Here is a tiny trained network, its code and every weight. The questions are about switching its units off for an input and a class, where a switched-off unit gives its printed mean instead of its output.

import numpy as np


def w(rows, s, z=0):
    codes = np.array(rows[::2]) - 128.0
    scale = np.full(codes.shape[1], s)
    scale[-1] = z or s
    return codes * scale


def f(y):
    return np.maximum(y, 0)


def log_softmax(a):
    a = a - a.max(-1, keepdims=True)
    return a - np.log(np.exp(a).sum(-1, keepdims=True))


def net(x, mask):
    res = np.array(x, float).reshape(1, 7) / 4 @ E
    y = f(res @ A[0][:, :-1].T + A[0][:, -1])
    res = res + np.where(mask, y, B[0][:, -1]) @ B[0][:, :-1]
    return log_softmax(res[-1] @ U[:, :-1].T + U[:, -1])


A, B = {}, {}
E = w([
[104,133,103,85,137,144,133,126,116,137],'x0',
[178,206,135,48,3,110,51,221,57,175],'x1',
[72,140,53,195,114,139,76,220,188,201],'x2',
[112,98,237,98,226,106,30,176,91,136],'x3',
[81,206,205,155,123,239,162,146,90,77],'x4',
[25,154,127,134,57,86,22,16,128,89],'x5',
[118,133,124,116,131,132,131,124,126,138],'x6',
],0.0072)
A[0] = w([
[135,160,126,121,84,139,88,133,94,138,76],'neuron 0',
[122,129,146,104,101,100,131,164,121,147,68],'neuron 1',
[169,131,143,111,78,132,121,140,107,138,51],'neuron 2',
[172,128,132,124,91,137,121,170,93,145,54],'neuron 3',
[127,162,67,108,98,112,156,120,87,118,99],'neuron 4',
[160,135,142,143,122,103,137,118,84,147,58],'neuron 5',
[148,139,135,108,110,155,117,135,96,169,55],'neuron 6',
[182,97,144,96,119,65,146,100,112,127,134],'neuron 7',
[97,84,195,103,140,100,89,177,84,174,143],'neuron 8',
[142,149,156,197,99,155,135,121,117,122,139],'neuron 9',
[172,141,177,107,99,121,152,92,69,93,86],'neuron 10',
[96,139,123,155,132,143,98,156,159,179,66],'neuron 11',
[140,141,123,169,171,146,133,92,166,135,21],'neuron 12',
[136,167,136,179,98,97,116,181,165,163,104],'neuron 13',
[128,125,97,168,72,143,154,117,120,154,71],'neuron 14',
[212,116,148,133,156,160,197,182,122,186,132],'neuron 15',
[153,139,90,146,52,144,187,117,147,119,61],'neuron 16',
[115,174,168,116,125,248,135,128,102,103,82],'neuron 17',
[162,126,146,66,138,119,152,81,119,83,14],'neuron 18',
[143,147,137,130,67,108,107,145,96,156,65],'neuron 19',
[121,133,171,147,85,110,88,98,159,127,254],'neuron 20',
],0.012,0.008)
B[0] = w([
[53,99,142,152,188,123,200,72,195,90,171],'neuron 0',
[161,111,133,168,183,181,130,67,192,108,150],'neuron 1',
[94,59,133,207,224,83,176,116,148,96,160],'neuron 2',
[79,58,133,199,141,118,200,67,185,141,169],'neuron 3',
[204,158,196,133,126,103,116,131,106,121,178],'neuron 4',
[86,83,143,136,144,184,124,127,99,122,137],'neuron 5',
[91,97,129,151,165,96,218,133,165,91,150],'neuron 6',
[131,104,34,98,110,147,83,173,115,157,194],'neuron 7',
[232,193,176,145,134,113,102,94,68,70,213],'neuron 8',
[149,25,93,104,94,91,146,119,104,198,179],'neuron 9',
[78,100,41,218,47,154,150,246,49,108,187],'neuron 10',
[121,171,98,170,76,214,90,221,70,24,169],'neuron 11',
[91,25,106,199,171,68,202,139,69,70,157],'neuron 12',
[140,133,50,100,97,203,111,210,113,93,188],'neuron 13',
[181,156,179,162,139,128,87,128,62,94,174],'neuron 14',
[36,178,161,87,21,35,179,79,140,129,251],'neuron 15',
[215,177,238,193,185,123,57,90,38,63,203],'neuron 16',
[197,62,81,116,113,114,49,114,193,254,213],'neuron 17',
[59,162,91,209,140,161,67,216,128,59,164],'neuron 18',
[71,50,114,196,208,103,204,76,193,139,173],'neuron 19',
[147,160,169,28,56,159,198,123,181,132,226],'neuron 20',
],0.0074,0.011)
U = w([
[47,74,132,186,254,157,162,49,194,77,30],'0',
[143,139,124,102,100,147,123,116,138,136,246],'1',
[81,145,60,155,93,175,83,204,88,104,72],'2',
[45,189,181,81,30,93,117,52,144,136,75],'3',
[210,152,234,155,173,107,75,106,65,111,39],'4',
[156,137,103,97,119,154,133,122,130,160,227],'5',
[237,79,45,119,120,91,56,121,183,231,123],'6',
],0.0092,0.011)

Each question gives the input, the list of numbers given to net, and the class t.
The units are the neurons (one row each of A and B). Each row of codes is followed by its name. A weight is (code - 128) times the scale printed after its matrix; where a second scale follows, it is the last column's (A, B and U).
mask holds one flag per neuron, in row order. A switched-off neuron (its flag False) gives its mean, the last column of its row in B, instead of its output. The means were averaged over made-up inputs and are rounded, as every weight is.
A unit's drop is (log p(t) with every unit on - log p(t) with that unit switched off) / (log p(t) with every unit on - log p(t) with every unit switched off).
The circuit of an input: a set's keep is (log p(t) with only the set's units on - log p(t) with every unit switched off) / (log p(t) with every unit on - log p(t) with every unit switched off). Starting from the 12 units with the biggest drops (on a tie, the unit counted first), units are removed one at a time, each time the one whose removal leaves the highest keep (on an exact tie, the one counted first), for as long as the keep stays at least 0.8.
units of the circuit, in order: the units of the circuit, biggest drop first
top k neurons: the k neurons with the biggest drops, biggest first
drop when u is switched off: that unit's drop, to one decimal
input [1,2,-4,-1,8,3,-4], class 6: units of the circuit, in order : (neuron 17)
input [8,4,8,5,5,7,5], class 1: top 4 neurons : (neuron 20; neuron 15; neuron 10; neuron 8)
input [0,-5,-4,-1,5,5,7], class 5: top 2 neurons : (neuron 15; neuron 17)
input [-1,5,-6,-7,0,2,1], class 4: top 2 neurons : (neuron 16; neuron 4)
input [7,7,0,6,7,-3,-6], class 0: units of the circuit, in order : (neuron 0; neuron 3; neuron 19)
input [4,1,-7,2,7,5,7], class 2: top 3 neurons : (neuron 10; neuron 18; neuron 15)
input [2,-5,-8,0,-3,5,2], class 2: units of the circuit, in order : (neuron 18; neuron 10; neuron 7)
input [-3,0,4,-1,7,5,-6], class 6: units of the circuit, in order : (neuron 17; neuron 9)
input [6,7,-4,-4,7,-1,-6], class 0: top 2 neurons : (neuron 0; neuron 2)
input [-3,2,-8,-7,-7,-5,-4], class 2: top 2 neurons : (neuron 7; neuron 10)
input [2,0,-7,-7,-3,-7,-1], class 2: units of the circuit, in order : (neuron 10; neuron 18)
input [-6,2,7,-8,7,1,-7], class 4: top 2 neurons : (neuron 16; neuron 14)
input [2,2,1,-7,3,-8,-3], class 3: top 2 neurons : (neuron 15; neuron 8)
input [-6,-6,8,6,7,3,1], class 2: units of the circuit, in order : (neuron 11)
input [-6,-4,-8,7,-2,8,0], class 2: units of the circuit, in order : (neuron 10; neuron 18)
input [-2,-1,4,7,-6,-6,-4], class 4: top 3 neurons : (neuron 8; neuron 17; neuron 20)
input [3,-7,7,5,8,1,3], class 6: units of the circuit, in order : (neuron 17; neuron 0)
input [8,-6,3,4,8,4,-3], class 1: top 2 neurons : (neuron 7; neuron 19)
input [0,5,5,2,-1,-4,1], class 0: top 2 neurons : (neuron 3; neuron 19)
input [5,8,-1,7,1,6,-7], class 0: units of the circuit, in order : (neuron 0; neuron 19)
input [-6,-4,7,6,-4,7,-2], class 2: units of the circuit, in order : (neuron 11)
input [-1,4,0,-2,-4,-6,-2], class 3: top 2 neurons : (neuron 15; neuron 17)
input [4,6,-7,-7,-2,2,0], class 2: top 2 neurons : (neuron 10; neuron 7)
input [-2,-2,1,-5,5,-8,-8], class 3: drop when neuron 15 is switched off : 1.3
input [3,-3,-8,7,-8,-2,-7], class 2: drop when neuron 18 is switched off : 0.4
input [-4,7,-5,2,3,2,-2], class 0: drop when neuron 17 is switched off : 0.0
